[-12   0  -2   8 -11  27  19  -3 -13  18 -10  -4 -16   8   0  -2   1   9
   3  -3 -15 -22   0]	Sug
[-11  26   7   1 -36  22  14   7 -30  -1   5  -9 -21   9  -4 -12  -7  -2
  -8   3  -2 -10 -18]	Gege
[ 17  10  -9  -2   8 -10 -13  -4 -21   0  -9   7 -11  12  -8 -11  25 -18
   4  -5  -2  -1  17]	Subi
[ 10  14  24   3 -24  38   7  11  -9  -4   2 -10 -14   5  12  14  -4 -15
 -16  41 -10 -10  -1]	Subi
[ 10   1 -30  -2   6 -31   1   1  -7   2   3   7   6  23 -25   0  16  -2
   8  -6 -14   5   1]	bizoz
[ -3   6  17   3  -1  41  23 -12  14   7  -4  -7 -13   7   3 -11  -7 -16
   5  28  13 -29  -1]	Gufen
[  0   0  15   0 -27   4   2   7 -31   4  -2 -11  -1  10   1 -14   7 -11
 -24  24   2   7   7]	Subi
[ -5 -14  18   7   1  40  24 -15  -9  -9  -2 -22 -25 -10  -3 -35 -14 -15
  19   4  36  -9  15]	Kul
[  3  10  24   4  -2  34  23   2  -1  15   1 -10   2  15  -2   2 -12 -15
  17  22  15 -21   9]	Gufen
[ 11 -18 -17   5  36  -9  12  -1 -13  -4  -3   0  -8  -7   2  -8  15 -25
  -2  19   8  -6  13]	Subi
[  2   5  13  -2  22  17  20   0   7   1  -6   2 -10  -7  -9 -13   3  -7
  14  31  33 -18   9]	zokem
[  9  20   7  -4 -13  15   6   4   7  13   0   5  -6  14   7  -8  -2  -4
   0   3  10 -28 -11]	bizoz
[  4 -29 -23  12  -2 -26   9  -4   0   8   1  -5  -2  31  -4   9  17  -1
  11   7   9  11   2]	bizoz
[ 22 -11   8   6 -27   3 -18 -11 -28 -11 -15  -7  -7 -21  -5 -22 -11 -33
 -14  11  14  -7  12]	Subi
[-15  24 -17  -9  -3 -15   0   1  -8  23   0  -1 -14  16   1   7  10   4
   2  -3   2   3 -21]	bizoz
[ -3 -16  10   7   6  30  28 -14 -12   4  -4  -5  -1  13  -3  -1   0 -10
  -2   2   8  -3  18]	Kul
[  7   9 -13  -6  29 -14  15  -2   9  15   2   8   0   7   6  -5   2   3
   1  -9   6 -17   9]	bizoz
[ -4  10 -30   6   0 -16  -3   2  -3  -2   5   3 -17  16   0  -8  12   2
   0   5 -11   3 -13]	bizoz
[ 10  17 -27 -16 -13   8   3   8  -1  13   5 -13  -3   4  -8  -2   3  -4
  -2  21  -2 -11  -9]	bizoz
[  6  -3 -28   3  35  -9  10  -8  -4   5  16   7 -21   3   9  -1  26  19
   0  12 -10   0  -2]	bizoz
[ -3  15 -17   7  18 -16  11   7   6   5   2   4  -1  26   2   9  19   4
   3  12   7   5  11]	bizoz
[ 28  10  30   4 -10   6 -12  21   1 -18 -10  -7   4   9   3  -4  -5 -14
 -12  33   5   0  13]	Subi
[ -2  -1 -14   8   0 -20   4   4 -15  11   1   1 -40   7  -1  -4   7   3
   7   4   7  10  -8]	bizoz
[-20  13 -12  -2  -2 -20   9   1  -4   9  13   9  -8   0   6   7  19  29
   5  -5 -10  -2 -16]	bizoz
[ -2  37  16  -8 -33  54   1  -3 -24  -2  -3 -11   1  -5  -7 -14  -2 -23
  -3 -11   2 -12   2]	Gege
[ 20 -10 -20  34  33  19  22 -14  -9  12  18   3 -29   7  -3 -21  16  -5
   8   8  10 -25  28]	bizoz
[ -1   7  -7   2  32  -2   7  -3  -1   8   2   5 -15   6   6   3  11  12
 -12   3   7   1   8]	Gufen
[ -5  -1  22  11  17  39  60 -12  13   8   4  -5   5   6   1   7 -18 -10
  15  13  31  -5  10]	Kul
[  6  12 -19  -6  -6  18  -1 -16 -13  15   0  -3 -15   2  -5  -7   3   4
   8   4 -18 -23 -17]	bizoz
[ 16  21   4  -6 -38  31 -33  17 -55  -5  -3 -14 -68 -34 -10 -30 -23   8
  -9  -9  -4 -22 -45]	Subi
[  0  14  24  -3 -39  39   9   9  -5  14  -8  -8 -13   4   5  -5 -11 -13
   1   5  -1 -20 -19]	Kul
[ 20  -1  -2   9  29  10  11   1  -7  -7  14  -6 -25  -2  -6  -7   7  -2
  -5  36  13  -7   4]	Subi
[ -2 -10   3  -2 -20   4  12   1  -2 -10  -5 -17   7  14   0   7   0 -16
 -13  21   6  19   7]	Subi
[ 23   0   6   3 -25   2  -2  14 -34  -8  -8 -12  28  10   8  -8  14 -27
 -23  36   3  14  10]	Subi
[-24 -18  -8  -2  -4   4  23 -19  42  11   7  27   5 -15  -2   0   9   9
  10   1  21  16 -13]	Sug
[ 14  15   4  -6  -2  -9   0   7   4   7  -7  -2 -11  12  -1  -3  -3   1
  -4   5  -7 -14 -36]	bizoz
[  3  -9  33   3  -7  53  59  -8 -20  16   4  -8 -13  -3   6 -12  -6 -29
   2  14  24 -20  13]	Kul
[ 15  30 -30  -8   8  -6   4   1   0  16   3   1 -24  11  -3 -18  14  10
   6  16 -16 -10 -27]	bizoz
[ 26  -2   1   4  54   8  13  -2  -4   2   1   4 -17   6  10  -9  20 -15
 -10  45  19 -13  41]	Subi
[-15  -5  13  18  -1  26  19   6   6   1 -10 -13  -9   1   1  -6  -5  -9
   3  18  18 -12   4]	Gufen
[ -6  12   4  -3 -14  21  10   6  -1   7   8  -9  -5   8   1  -7  -5  -2
   8   8   1 -22 -15]	Sug
[ -3  13  -5   4  -6  25  17  -4 -20  11   3  -5 -21   5  -4  -4  10   1
  -2  19   6 -16 -21]	bizoz
[ 15  13  -7  -9  10  -1 -11   4  -5   5   8   4 -10  14   0   5   8  -4
  21  12 -23 -17 -14]	bizoz
[ 12  -3   6   7 -15   0   7   3 -20  -6  -2  -3   8  16 -12  -9 -12 -30
 -16  31   8   1  24]	Subi
[  4   5  -7  -1 -19   2  47  -7 -23   7  -1  -4  13  17  -8 -16  -3 -16
 -12   7   1  -2  11]	Gege
[ -4 -16   5   8   2  14  18   3  -4  -1   3  -6  -6 -11  -2   3  -7  -4
  13  -2   9   1   2]	Kul
[ -1  12 -10  -1  -6  -2  -4   8   1   4  16   1   0  11  18  11  21  16
  -7   2 -22   2 -11]	bizoz
[ -8   2  17  -7 -13   1  22   5   2   1   7   7   8   2   7   2  17 -17
  -9  23   2   0   9]	konum
[  1  31  26   1 -25  32  13   8  -8  19  -8 -11 -21   1   0  -2  -7   4
  -5  10  10 -29 -25]	Gufen
[  5   2  15  12  18  10  14  16 -23   7   3 -12 -33  -6   0  -7  14  -4
 -25  70   1  -4  24]	Subi
[-14  30  27  -4 -20  11  19   1 -36  24  -9  -4 -14  -9   1 -14 -26  -5
   9 -13   1 -18  -1]	konum

[-21   7  17 -21  -9   0 -23  -2 -14  16 -34  12   4  21   9  -8 -17 -22
  15 -39 -10   1  -3]	Y
[ -5  -7  12 -11   3  -7   8 -25  -1  -2 -11  22  -5  10  -6   9 -22   0
  18 -31 -11 -16   2]	Y
[-11   6   5  -2  -9  14 -18   5  -1   3  -9   2  17  20  15   8  -8  -5
   1 -55   9 -16   5]	C
[-23   4  16 -33  -6  -4 -12  -2  -3  26 -39  16   3  32   6 -14  -9 -24
  16 -60   1  -3   3]	Y
[  7   7  -3  22   7  11   3  -2  15  25   6 -13  17 -23  -8   4  -5  11
   7 -29  18 -16   3]	C
[ -8  -4  10 -15  -7  -5   6  -2  14  22 -16  -1   2  14  12 -10  -9  -6
  10 -49  12 -11   2]	Y
[  3   0   1 -23 -15  -6  15   8  10  13 -16  27 -27  13   4  -8  14  -5
  -5   0  -6   1   9]	Y
[-28   9  20 -17  -5  -3 -21  -8   5  37 -41   3  -1   1  11  -5 -26  -6
  37 -69   6  -3  -2]	Y
[-19   6  15 -23   4   5 -15  -5  -1  10 -15  -1   6  33  14  -4 -14  -3
  13 -53   0 -24  12]	C
[-22  13  29 -17  -2   5 -44 -19 -29  38 -40   9  10  -4  25   4 -22 -27
  47 -90  -4  -4 -14]	Y
[ -3   3  10  -6   0  11 -23  10 -16  -3   1  -3   9  10  28  12   4 -17
  -5 -55   1  -4   0]	C
[  3   5  22 -20   4   5 -20 -35 -17  21 -32  27   4 -15  -2   1 -17 -22
  39 -76 -21  -2 -12]	Y
[ -3   8  16 -38  14  -2  -1  -9   4   4 -28  29   5  27  -2  -8 -11 -16
  10 -37 -11  -4   6]	Y

[ -5  -2   0   4  -4   2   7   2   2  -2   2 -14   7   6   4  -3   0   7
   1  -1 -10  -9   1]	R
[ -7  23  17  -7   5  -8 -13   1  12  -7  10 -18   8 -11 -33   4  -7  -8
  -1  -5   6   5  -6]	N
[ -1  11  -8   9  -2   0  -2  -5 -10  19   2  -1 -22  -6  22   1  -2  -8
  -6   0  -3   3  -4]	R
[-16  16  -5   9  -8 -11  -3   4  -5  -1  14  -8  12 -17  10  10  -6  -1
  -6   2  -5  -9   0]	R
[ -1 -10   3 -10 -24  -5  13   2  15  -8  -5 -12   0  10  -6   2  10  15
  -1   0   0  -7   8]	A
[-12  -6   6   5  16  12 -13  -2  10 -13   8 -16  17   0 -29  -4 -11  -7
   2   5  -1 -12 -15]	N
[-10  -3   3  -5  15   2 -13  -2  13 -16   6 -12  17  -3 -30   3  -5 -11
   2  -1  12  11 -16]	N
[ -3  -1   3 -15 -21 -10  14   6  -3 -16  -7   3   6  -8  25  12   0  15
   4   5 -10  -3  16]	A
[ 12  -1  -3   7  -1   1   6  -5 -11  12  -3   2 -32   4  27  -4  -5  -4
   2   2 -13  -9   4]	R
[ -1  -8   0  -6 -15   0  10  -3  16 -17  -1 -16  17   9 -13   1  -2   1
   6   0 -10 -11  13]	A
[-12  -1   9  -4   5   0  -3   2  10 -16   4  -5  23  -6 -24   5  -6   0
  -1   0   3  -4  -1]	N
[-10   0   0   5   5   3  -7  -2  11 -13   5  -3  20  -4 -23   3 -11  -9
   5  -1   6  -1 -13]	N
[ -8   7 -24 -16 -20  -5  12 -10  -2 -14  -3  -1  14 -10   6   1 -11  13
  30   0  -5  -6   3]	A
[ -7   0  10  -6   7   1  -7  -3   9  -4   6 -11   1  -4 -27  -3  -6 -17
   4  -2  -2  -4 -10]	N
[ -7   0   4   2   7   3  -3  -9   8  -3  10  -9  15  -3 -18   3  -2  -7
  -1   1   3   0  -8]	N
[ -8  -5  18 -13   4 -11  -9   8  12 -19   6  -3  22  -7 -30   8  -7  -7
  -2   3   0  -1  -7]	N
[ 35   8 -14  24  10   2  -1   4 -23  28  -4   7 -28  -4  52  -5   7  -3
 -14   0  -8  -7  -2]	R
[ -9   0   5 -17   2  -9  10   3   6 -14   4   4  17 -19 -29  12  -7  -8
   2   2   9 -10 -14]	N
[  8   2  -6  13  22   0  -5  -6 -12  10  -2   9 -13   5   9  -7 -10 -12
   4   0  -9  15  -3]	R
[-17  -4   5 -14 -27  -4  13   1  19  -5   8  -6  21  -7 -11   3  15  13
 -14   2   6  11   6]	A
[ -2   2   1   8  -1  -4   2   3 -12   6  -7  -2 -15  13  21   1   0   5
  -5   0 -18 -19   6]	R

[ 16 -75  -1 -18 -26  15  -5 -15 -24 -28  27  21  40   4 -20  11  17  51
 -33  27   2  47 -22]	zamu
[  3  25  10  -2 -37  44 -19 -12 -22   0   4  -6   9 -21  -4  -9   0  -6
  10  26  14 -16  -5]	mal
[  8  19  13 -13 -21  20 -18  11 -14   1  14  -4   5 -11  -1   6  -5  13
  -8  16   6   7  -5]	mal
[  4  -9  -4  -4  -8  16   2  -8 -10  -3  17   9  15  -8  -6  14   6  10
   5  19  -1 -12  -6]	zamu
[ 20 -23  10  -4 -23  42  -6 -21   5 -31  14   4  27  18  -7  12  -5   1
  22  -3  39  35 -20]	fova
[  4 -18  -3  -7  -4  13   0   1  -4  -2   8   1  18  -3  -2   5   6  11
 -11  16  14   5  -7]	zamu
[  8 -12  -1  -2 -12  20   5 -11   1  -9  21   7  15  -7  -5  13   5   5
  15  16  -2   3  -2]	zamu
[  9  34  12   0 -25  23  -4   5 -12   1   5  -7   2 -16  -4  -6   1   3
  -5  18   7  -9   0]	mal
[  9  11   3   2   4   0  15  14  12  -2  -7  -8   1  -5   2  -2   5  -7
  -1   7  21 -15  -1]	nomi
[  5 -19  -3  -1 -19  20  13 -20 -18  -9  16   7  17 -13 -13  -4  18   5
  -2  23   3  -7  -8]	zamu
[ 37  41  24   7 -47  60  29  -5   3 -33  30   5  21 -20 -13  -4  14   8
   3  21  15  20  -7]	mal
[ 28   6  21   3 -36  42  18 -16  34 -30   0 -15   6  -1  -3 -13   9 -37
  28   2  48  29  -9]	fova
